Below is a small trained network, with its code and all its weights. Each question gives an input and a class and asks what happens when units are switched off, that is, made to give their printed mean instead of their output.

import numpy as np


def w(rows, s, z=0):
    codes = np.array(rows[::2]) - 128.0
    scale = np.full(codes.shape[1], s)
    scale[-1] = z or s
    return codes * scale


def f(y):
    return y / 2 * (1 + np.tanh(0.7978845608 * (y + 0.044715 * y**3)))


def log_softmax(a):
    a = a - a.max(-1, keepdims=True)
    return a - np.log(np.exp(a).sum(-1, keepdims=True))


def net(x, mask):
    res = np.array(x, float).reshape(1, 8) / 4 @ E
    y = f(res @ A[0][:, :-1].T + A[0][:, -1])
    res = res + np.where(mask, y, B[0][:, -1]) @ B[0][:, :-1]
    return log_softmax(res[-1] @ U[:, :-1].T + U[:, -1])


A, B = {}, {}
E = w([
[115,125,164,205,153,195,110,191,75,114,151,170],'x0',
[150,161,72,184,200,59,143,160,165,129,119,169],'x1',
[126,7,160,168,131,105,153,81,163,178,131,169],'x2',
[125,125,128,126,132,130,126,133,134,126,127,125],'x3',
[132,170,203,142,132,109,184,130,166,102,65,111],'x4',
[57,153,185,95,225,73,125,98,65,179,187,133],'x5',
[127,127,127,128,129,130,129,128,129,128,129,128],'x6',
[126,126,127,127,130,130,130,129,132,127,128,127],'x7',
],0.013)
A[0] = w([
[152,176,214,129,115,96,169,125,189,111,61,114,76],'n0',
[167,122,84,183,74,167,124,153,146,104,97,139,44],'n1',
[129,189,81,109,121,151,120,159,125,115,116,122,98],'n2',
[118,140,143,77,188,82,114,107,106,146,147,125,35],'n3',
[118,151,119,162,137,174,154,138,114,125,145,137,26],'n4',
[130,70,119,163,117,106,141,116,148,133,114,148,143],'n5',
[154,117,73,110,73,109,125,115,171,119,89,112,64],'n6',
[136,100,163,79,74,178,124,99,109,101,120,115,85],'n7',
[151,142,46,143,152,60,137,119,175,128,106,134,58],'n8',
[140,209,71,76,114,132,109,140,128,112,114,99,112],'n9',
[141,105,161,78,90,154,109,122,118,147,123,111,48],'n10',
[127,90,138,148,122,129,131,106,139,116,129,143,23],'n11',
[149,35,115,150,112,98,143,98,158,163,113,125,122],'n12',
[134,140,106,211,167,114,122,161,123,118,131,148,100],'n13',
[128,87,147,141,143,102,118,110,135,140,123,129,76],'n14',
[145,124,75,36,96,67,142,84,181,130,103,106,2],'n15',
[146,113,152,213,114,182,108,167,108,110,118,136,74],'n16',
[161,139,93,154,141,122,141,128,128,126,119,136,102],'n17',
[141,81,1,86,122,130,92,121,102,149,164,134,74],'n18',
],0.018,0.004)
B[0] = w([
[106,106,74,238,134,129,124,125,136,110,132,125,231],'n0',
[80,143,139,114,176,70,161,115,147,147,145,114,244],'n1',
[158,130,166,115,129,146,148,124,147,84,138,139,206],'n2',
[108,130,135,94,174,82,160,123,159,145,140,124,225],'n3',
[166,113,120,119,141,141,108,117,104,131,117,141,169],'n4',
[152,141,143,113,130,143,151,129,147,82,136,135,210],'n5',
[107,134,131,107,185,85,148,117,139,146,140,127,213],'n6',
[112,124,108,92,57,116,124,130,160,152,119,109,210],'n7',
[116,125,119,92,38,127,117,129,136,163,104,111,229],'n8',
[159,142,191,120,119,154,140,127,140,63,136,144,230],'n9',
[124,142,120,119,76,106,139,143,151,150,100,129,183],'n10',
[152,148,124,126,140,133,124,123,130,98,127,123,165],'n11',
[150,144,199,117,118,152,135,131,136,73,139,141,246],'n12',
[121,121,122,97,66,135,113,123,121,156,111,111,225],'n13',
[141,164,129,113,139,138,129,140,125,94,131,123,178],'n14',
[163,110,116,92,159,178,68,143,30,184,129,148,246],'n15',
[153,116,117,108,164,154,87,133,62,166,129,145,240],'n16',
[116,128,120,110,112,122,133,147,164,135,133,121,171],'n17',
[105,110,76,252,138,127,129,125,135,112,114,120,253],'n18',
],0.024,0.019)
U = w([
[181,147,180,124,119,163,168,131,166,22,135,158,102],'0',
[154,90,104,102,162,144,92,135,63,166,116,157,255],'1',
[75,127,125,95,207,32,194,102,165,151,155,119,129],'2',
[115,111,94,96,2,116,132,150,183,146,67,98,58],'3',
[109,79,57,253,133,136,141,118,155,70,110,128,78],'4',
],0.0097,0.0061)

Each question gives the input, the list of numbers given to net, and the class t.
The units are the neurons (one row each of A and B). Each row of codes is followed by its name. A weight is (code - 128) times the scale printed after its matrix; where a second scale follows, it is the last column's (A, B and U).
mask holds one flag per neuron, in row order. A switched-off neuron (its flag False) gives its mean, the last column of its row in B, instead of its output. The means were averaged over made-up inputs and are rounded, as every weight is.
A unit's drop is (log p(t) with every unit on - log p(t) with that unit switched off) / (log p(t) with every unit on - log p(t) with every unit switched off).
The circuit of an input: a set's keep is (log p(t) with only the set's units on - log p(t) with every unit switched off) / (log p(t) with every unit on - log p(t) with every unit switched off). Starting from the 12 units with the biggest drops (on a tie, the unit counted first), units are removed one at a time, each time the one whose removal leaves the highest keep (on an exact tie, the one counted first), for as long as the keep stays at least 0.8.
circuit, biggest first: the units of the circuit, biggest drop first
top k neurons: the k neurons with the biggest drops, biggest first
drop of u: that unit's drop, to one decimal
input [-7,1,-8,-8,3,8,6,3], class 0: circuit, biggest first => [n9]
input [-1,6,-8,-7,-4,8,-3,6], class 0: top 3 neurons => [n9 n1 n2]
input [3,5,3,8,6,-3,-6,-2], class 4: top 4 neurons => [n0 n7 n10 n15]
input [5,7,5,-6,-5,4,3,5], class 3: top 2 neurons => [n13 n15]
input [4,-7,-6,7,-6,-6,-7,-8], class 3: top 4 neurons => [n7 n10 n12 n3]
input [0,3,3,0,6,4,5,6], class 4: top 2 neurons => [n0 n1]
input [0,7,6,0,0,-3,-7,-3], class 3: top 4 neurons => [n8 n13 n9 n2]
input [4,3,0,5,-5,-2,2,-3], class 4: top 2 neurons => [n15 n18]
input [5,-5,1,-8,3,-2,2,7], class 1: top 3 neurons => [n16 n8 n13]
input [4,-5,0,-7,-6,-3,1,6], class 4: top 3 neurons => [n18 n15 n8]
input [5,4,4,-7,6,3,0,5], class 4: top 3 neurons => [n15 n0 n8]
input [5,-7,-8,-7,-5,4,3,6], class 0: top 3 neurons => [n9 n8 n2]
input [-7,4,6,-2,0,-1,3,-8], class 1: top 2 neurons => [n15 n9]
input [7,8,-1,0,-6,-8,7,-1], class 2: circuit, biggest first => [n1]
input [7,-6,-5,6,-7,-8,5,3], class 2: drop of n1 => 2.1
input [5,8,-3,-2,6,1,6,-1], class 3: drop of n6 => 0.0
input [0,-4,-3,8,4,6,-5,2], class 2: drop of n3 => 0.1
